data =
[[132 135 131 128 129 126]
 [114 130 124 128 133 126]
 [151 128 127 131 125 128]
 [105 128 131 124 129 128]
 [106 128 131 124 130 128]
 [133 135 131 128 129 126]
 [116 122 125 127 129 130]
 [149 126 128 131 124 130]
 [118 134 134 125 129 126]
 [127 127 136 124 123 130]
 [114 133 133 125 130 126]]
Indices start at 1.
(1, 1) => 132
(1, 4) => 128
(3, 2) => 128
(3, 3) => 127
(5, 5) => 130
(11, 2) => 133
(3, 1) => 151
(10, 2) => 127
(8, 2) => 126
(7, 4) => 127
(7, 6) => 130
(9, 5) => 129
(11, 5) => 130
(4, 6) => 128
(1, 6) => 126
(3, 6) => 128
(9, 2) => 134
(3, 4) => 131
(5, 6) => 128
(3, 5) => 125
(1, 5) => 129
(5, 4) => 124
(7, 3) => 125
(7, 1) => 116
(1, 3) => 131

W =
[[138 149 130 119]
 [134 144 126 117]
 [138 158 134 121]
 [146 137 126 119]
 [116 133 116 110]
 [132 134 119 116]
 [135 141 144 117]
 [140 145 130 118]
 [147 131 132 116]]
Indices start at 1.
row 1 col 1 => 138
row 4 col 2 => 137
row 1 col 2 => 149
row 2 col 4 => 117
row 9 col 4 => 116
row 8 col 4 => 118
row 7 col 1 => 135
row 9 col 1 => 147
row 9 col 3 => 132
row 6 col 4 => 116
row 3 col 3 => 134
row 3 col 1 => 138
row 1 col 3 => 130
row 4 col 4 => 119
row 5 col 1 => 116

M =
[[136 119 133 125 116 139 143]
 [136 139 135 149 118 138 158]
 [115 141 140 118 118 115 134]
 [117 143 126 136 139 115 137]
 [146 137 123 137 125 104 120]
 [114 142 133 140 129 147 121]
 [132 118 129 139 106 128 137]
 [115 114 137 131 133 117 117]
 [130 125 148 153 125 127 129]
 [113 144 114 114 130 142 141]
 [139 128 136 112 127 118 153]
 [139 121 146 137 129 128 130]
 [143 114 125 115 139 134 126]]
Rows and columns are counted from 1.
row 1 col 1 => 136
row 5 col 5 => 125
row 13 col 6 => 134
row 6 col 6 => 147
row 9 col 7 => 129
row 12 col 6 => 128
row 5 col 6 => 104
row 3 col 7 => 134
row 12 col 2 => 121
row 8 col 5 => 133
row 10 col 4 => 114
row 13 col 4 => 115
row 13 col 1 => 143
row 11 col 5 => 127
row 7 col 5 => 106
row 7 col 3 => 129
row 7 col 4 => 139
row 8 col 6 => 117
row 3 col 4 => 118
row 12 col 5 => 129
row 8 col 4 => 131
row 8 col 1 => 115
row 12 col 1 => 139
row 6 col 1 => 114
row 8 col 7 => 117
row 4 col 1 => 117
row 11 col 7 => 153
row 10 col 1 => 113
row 2 col 2 => 139
row 3 col 2 => 141
row 5 col 2 => 137

X =
[[127 125 127 127 130 126 126 129 127 124 126 128 132 128 134 127]
 [127 121 118 136 136 122 125 101 134 108 113 153 119 135 147 123]
 [126 129 128 124 129 127 126 129 127 129 126 125 129 129 128 130]
 [134 139 136 116 121 136 126 142 120 144 129 110 130 129 118 136]
 [127 120 122 131 138 119 125 124 127 110 121 136 133 129 137 123]
 [131 132 129 124 129 129 126 126 127 126 122 128 126 131 126 131]
 [131 132 130 131 125 133 133 133 127 135 135 123 126 124 118 127]
 [131 126 125 133 132 128 129 119 124 124 125 136 126 130 134 125]
 [126 129 128 126 126 128 126 124 133 126 125 130 124 130 130 129]
 [126 129 126 128 129 127 128 122 130 126 125 133 124 129 128 129]
 [131 125 126 135 130 129 131 126 125 126 132 130 129 127 136 123]
 [134 134 134 123 124 135 126 135 125 138 130 118 130 129 126 130]
 [127 127 129 128 125 129 127 126 134 129 129 130 126 128 132 126]]
Rows and columns are counted from 1.
(1, 1) => 127
(7, 13) => 126
(8, 2) => 126
(5, 6) => 119
(11, 12) => 130
(1, 14) => 128
(12, 2) => 134
(9, 10) => 126
(9, 11) => 125
(9, 4) => 126
(1, 15) => 134
(9, 1) => 126
(4, 3) => 136
(1, 10) => 124
(10, 16) => 129
(12, 1) => 134
(6, 2) => 132
(12, 16) => 130
(2, 6) => 122
(9, 6) => 128
(10, 2) => 129
(13, 14) => 128
(5, 11) => 121
(8, 10) => 124
(6, 10) => 126
(8, 9) => 124
(3, 1) => 126
(1, 8) => 129
(8, 16) => 125
(3, 7) => 126
(10, 8) => 122
(1, 13) => 132
(11, 10) => 126
(10, 11) => 125
(8, 6) => 128
(11, 9) => 125
(7, 9) => 127

a =
[[120 138 113 116 130 115 130 138 120 116 138 134 148]
 [135 113 134 135 150 134 131 145 119 112 141 129 115]
 [119 117 147 121 121 102 139 118 127 141 145 132 116]]
Indices start at 1.
row 1 col 1 => 120
row 2 col 7 => 131
row 1 col 9 => 120
row 3 col 11 => 145
row 2 col 3 => 134
row 2 col 4 => 135
row 3 col 8 => 118
row 1 col 3 => 113
row 3 col 5 => 121
row 2 col 8 => 145
row 1 col 7 => 130
row 3 col 2 => 117
row 2 col 6 => 134
row 2 col 12 => 129
